Below are the code and all the weights of a small trained network. Each question names an input and a class and asks about switching units off, where a switched-off unit gives its printed mean instead of its output.

import numpy as np


def w(rows, s, z=0):
    codes = np.array(rows[::2]) - 128.0
    scale = np.full(codes.shape[1], s)
    scale[-1] = z or s
    return codes * scale


def f(y):
    return np.maximum(y, 0)


def log_softmax(a):
    a = a - a.max(-1, keepdims=True)
    return a - np.log(np.exp(a).sum(-1, keepdims=True))


def net(x, mask):
    res = np.array(x, float).reshape(1, 3) / 4 @ E
    y = f(res @ A[0][:, :-1].T + A[0][:, -1])
    res = res + np.where(mask, y, B[0][:, -1]) @ B[0][:, :-1]
    return log_softmax(res[-1] @ U[:, :-1].T + U[:, -1])


A, B = {}, {}
E = w([
[202,100,58,75,106,174,103,104],'x0',
[16,153,99,162,91,166,83,83],'x1',
[141,85,90,180,114,128,55,255],'x2',
],0.017)
A[0] = w([
[159,114,134,167,135,118,112,92,59],'neuron 0',
[139,172,120,95,126,118,182,86,172],'neuron 1',
[145,119,150,88,133,97,155,160,138],'neuron 2',
[90,163,151,144,168,77,137,155,120],'neuron 3',
[150,142,101,176,117,125,128,187,201],'neuron 4',
[118,112,108,149,167,82,136,167,141],'neuron 5',
[98,140,66,154,127,193,109,99,92],'neuron 6',
[76,182,141,173,129,101,167,123,249],'neuron 7',
[153,110,101,152,105,130,115,190,119],'neuron 8',
[99,129,130,252,95,135,107,200,153],'neuron 9',
[118,145,176,118,127,71,193,98,104],'neuron 10',
[133,147,128,76,143,129,196,73,195],'neuron 11',
[69,150,131,121,90,193,82,94,140],'neuron 12',
[171,82,71,51,99,146,113,146,254],'neuron 13',
],0.015,0.005)
B[0] = w([
[112,155,96,133,107,130,162,144,131],'neuron 0',
[133,147,174,57,66,118,120,131,204],'neuron 1',
[158,157,154,145,176,157,160,124,173],'neuron 2',
[126,212,195,153,153,159,85,160,185],'neuron 3',
[93,54,128,198,142,163,145,174,200],'neuron 4',
[135,95,159,126,155,154,129,185,172],'neuron 5',
[154,157,74,184,134,115,73,34,190],'neuron 6',
[60,146,201,224,85,141,109,95,213],'neuron 7',
[99,43,92,173,140,151,136,120,203],'neuron 8',
[1,88,115,140,142,45,59,184,252],'neuron 9',
[155,77,232,122,68,149,176,68,203],'neuron 10',
[123,169,180,4,86,114,157,149,226],'neuron 11',
[116,201,85,191,103,116,126,64,209],'neuron 12',
[247,115,28,101,141,138,181,48,232],'neuron 13',
],0.0094,0.024)
U = w([
[106,177,223,120,85,135,155,91,126],'0',
[105,31,35,165,154,129,85,163,129],'1',
[242,181,92,18,120,139,174,90,186],'2',
[102,190,20,210,105,137,83,29,211],'3',
[129,162,58,84,141,122,111,158,27],'4',
[254,101,99,152,230,207,227,125,133],'5',
[57,135,150,189,189,107,81,237,100],'6',
[154,104,156,146,144,141,107,160,1],'7',
],0.0087,0.0043)

Each question gives the input, the list of numbers given to net, and the class t.
The units are the neurons (one row each of A and B). Each row of codes is followed by its name. A weight is (code - 128) times the scale printed after its matrix; where a second scale follows, it is the last column's (A, B and U).
mask holds one flag per neuron, in row order. A switched-off neuron (its flag False) gives its mean, the last column of its row in B, instead of its output. The means were averaged over made-up inputs and are rounded, as every weight is.
A unit's drop is (log p(t) with every unit on - log p(t) with that unit switched off) / (log p(t) with every unit on - log p(t) with every unit switched off).
The circuit of an input: a set's keep is (log p(t) with only the set's units on - log p(t) with every unit switched off) / (log p(t) with every unit on - log p(t) with every unit switched off). Starting from the 12 units with the biggest drops (on a tie, the unit counted first), units are removed one at a time, each time the one whose removal leaves the highest keep (on an exact tie, the one counted first), for as long as the keep stays at least 0.8.
circuit, biggest first: the units of the circuit, biggest drop first
unit that matters most: the unit with the biggest drop
top k neurons: the k neurons with the biggest drops, biggest first
drop when u is switched off: that unit's drop, to one decimal
input [0,7,-7], class 0: unit that matters most => neuron 11
input [-2,-4,7], class 1: top 3 neurons => (neuron 8; neuron 7; neuron 11)
input [0,-6,5], class 1: top 3 neurons => (neuron 8; neuron 10; neuron 4)
input [1,-1,0], class 2: top 4 neurons => (neuron 9; neuron 4; neuron 8; neuron 7)
input [8,5,-4], class 2: top 2 neurons => (neuron 9; neuron 11)
input [7,-1,6], class 5: top 3 neurons => (neuron 13; neuron 9; neuron 7)
input [-5,8,4], class 6: top 2 neurons => (neuron 9; neuron 13)
input [-5,-7,1], class 6: top 3 neurons => (neuron 13; neuron 11; neuron 3)
input [-2,7,6], class 6: top 2 neurons => (neuron 9; neuron 13)
input [-6,-7,1], class 6: top 2 neurons => (neuron 13; neuron 11)
input [-1,3,2], class 6: top 2 neurons => (neuron 13; neuron 9)
input [-8,7,1], class 6: top 3 neurons => (neuron 9; neuron 13; neuron 3)
input [2,-7,6], class 5: drop when neuron 13 is switched off => 1.3
input [3,-8,6], class 5: circuit, biggest first => (neuron 13)
input [0,3,7], class 1: drop when neuron 8 is switched off => 0.3
input [6,-3,5], class 5: drop when neuron 13 is switched off => 0.6
